Below are the code and all the weights of a small trained network. Each question names an input and a target symbol and asks about switching units off, where a switched-off unit gives its printed mean instead of its output.

import numpy as np


def w(rows, s, z=0):
    codes = np.array(rows[::2]) - 128.0
    scale = np.full(codes.shape[1], s)
    scale[-1] = z or s
    return codes * scale


def f(y):
    return np.maximum(y, 0)


def softmax(a):
    e = np.exp(a - a.max(-1, keepdims=True))
    return e / e.sum(-1, keepdims=True)


def log_softmax(a):
    a = a - a.max(-1, keepdims=True)
    return a - np.log(np.exp(a).sum(-1, keepdims=True))


def net(x, mask):
    ids = ['ΓΘΠαβδεζλμξφψ'.index(c) for c in x.split()]
    T = len(ids)
    res = E[ids] + P[:T]
    r = res
    for j in range(2):
        rows = slice(2 * j, 2 * j + 2)
        q, k, v = (r @ M[0][rows].T for M in (Q, K, V))
        z = softmax(np.where(np.tri(T) > 0, q @ k.T / 2**0.5, -1e9)) @ v
        o = O[0][rows]
        res = res + np.where(mask[j], z, o[:, -1]) @ o[:, :-1]
    y = f(res @ A[0][:, :-1].T + A[0][:, -1])
    res = res + np.where(mask[2:14], y, B[0][:, -1]) @ B[0][:, :-1]
    return log_softmax(res[-1] @ U[:, :-1].T + U[:, -1])


Q, K, V, O, A, B = {}, {}, {}, {}, {}, {}
E = w([
[171,248,152],'Γ',
[112,159,126],'Θ',
[135,140,155],'Π',
[163,228,122],'α',
[126,144,140],'β',
[127,81,167],'δ',
[155,153,197],'ε',
[120,155,138],'ζ',
[133,122,106],'λ',
[102,162,143],'μ',
[175,178,146],'ξ',
[129,128,137],'φ',
[104,90,130],'ψ',
],0.017)
P = w([
[224,82,90],'0',
[192,161,207],'1',
[51,143,113],'2',
[168,162,236],'3',
[4,162,127],'4',
[185,158,235],'5',
],0.012)
Q[0] = w([
[82,153,31],'h1',
[48,120,69],'h1',
[250,104,178],'h2',
[114,147,147],'h2',
],0.019)
K[0] = w([
[50,195,176],'h1',
[64,119,172],'h1',
[247,93,90],'h2',
[108,149,91],'h2',
],0.012)
V[0] = w([
[99,34,99],'h1',
[176,200,253],'h1',
[142,140,255],'h2',
[179,167,34],'h2',
],0.013)
O[0] = w([
[139,128,221,113],'h1',
[183,121,4,253],'h1',
[232,139,102,204],'h2',
[45,173,52,170],'h2',
],0.012,0.0032)
A[0] = w([
[109,6,114,170],'n1',
[41,77,108,62],'n2',
[64,150,128,173],'n3',
[19,155,130,254],'n4',
[90,206,170,142],'n5',
[183,203,156,178],'n6',
[169,103,210,82],'n7',
[116,7,125,189],'n8',
[155,123,206,47],'n9',
[122,1,136,116],'n10',
[179,204,156,167],'n11',
[20,158,82,137],'n12',
],0.01,0.0071)
B[0] = w([
[26,52,125,173],'n1',
[10,97,75,148],'n2',
[102,153,158,178],'n3',
[107,197,185,227],'n4',
[121,126,181,206],'n5',
[121,62,92,227],'n6',
[197,162,113,254],'n7',
[45,45,89,191],'n8',
[185,173,119,226],'n9',
[154,55,197,178],'n10',
[114,65,89,217],'n11',
[88,210,112,215],'n12',
],0.011,0.0097)
U = w([
[132,139,54,70],'Γ',
[96,194,172,25],'Θ',
[119,99,102,255],'Π',
[142,206,121,104],'α',
[111,141,138,229],'β',
[113,13,128,111],'δ',
[254,139,125,130],'ε',
[115,162,149,189],'ζ',
[26,136,113,43],'λ',
[179,205,185,112],'μ',
[169,94,73,86],'ξ',
[97,120,136,209],'φ',
[75,88,197,92],'ψ',
],0.0096,0.009)

Each question gives the input, a string of symbols that net reads in full, and the target symbol t.
The units are the heads (2 rows each of Q, K, V and O) and the neurons (one row each of A and B). Each row of codes is followed by its name. A weight is (code - 128) times the scale printed after its matrix; where a second scale follows, it is the last column's (O, A, B and U).
mask holds one flag per unit, heads first, then neurons. A switched-off unit (its flag False) gives its mean, the last column of its rows in O or B, instead of its output. The means were averaged over made-up inputs and are rounded, as every weight is.
A unit's drop is (log p(t) with every unit on - log p(t) with that unit switched off) / (log p(t) with every unit on - log p(t) with every unit switched off).
The circuit of an input: a set's keep is (log p(t) with only the set's units on - log p(t) with every unit switched off) / (log p(t) with every unit on - log p(t) with every unit switched off). Starting from the 12 units with the biggest drops (on a tie, the unit counted first), units are removed one at a time, each time the one whose removal leaves the highest keep (on an exact tie, the one counted first), for as long as the keep stays at least 0.8.
circuit, biggest first: the units of the circuit, biggest drop first
most important unit: the unit with the biggest drop
k most important neurons: the k neurons with the biggest drops, biggest first
which heads matter: for each layer, one digit per head in row order, 1 if its drop is at least 0.15 and else 0, layers parted by /
input ψ δ α Θ, target μ: which heads matter => 10
input α Γ Γ δ, target λ: which heads matter => 11
input Γ Π ψ β, target Γ: circuit, biggest first => h1
input Γ Π δ δ ζ δ, target Γ: circuit, biggest first => h1, h2
input λ δ δ, target δ: circuit, biggest first => h2, n8, n10
input δ λ δ δ α, target α: circuit, biggest first => h1, n12, n8, n4
input Γ ψ β μ, target Γ: which heads matter => 10
input φ ψ λ, target λ: circuit, biggest first => h2, n2, n12
input ψ ψ δ Γ ψ, target ψ: circuit, biggest first => h2, h1
input ε Θ ψ ψ λ, target λ: circuit, biggest first => h2, n2
input δ δ ψ δ λ ε, target ε: which heads matter => 00
input α ε ε δ, target λ: circuit, biggest first => h2, n2
input λ Γ δ ε, target Θ: which heads matter => 01
input δ ψ ζ Π ψ δ, target ε: which heads matter => 10
input Γ δ λ ψ, target Γ: which heads matter => 11
input δ ψ ζ ψ ψ ψ, target ε: 2 most important neurons => n7, n9
input α Π Π Θ δ ψ, target λ: which heads matter => 11
input ε δ ε ψ, target ξ: which heads matter => 11
input δ δ ξ δ ψ Π, target ε: which heads matter => 10
input ψ ε Θ Π ψ Π, target μ: which heads matter => 11
input λ δ ψ Θ α δ, target Θ: most important unit => h2
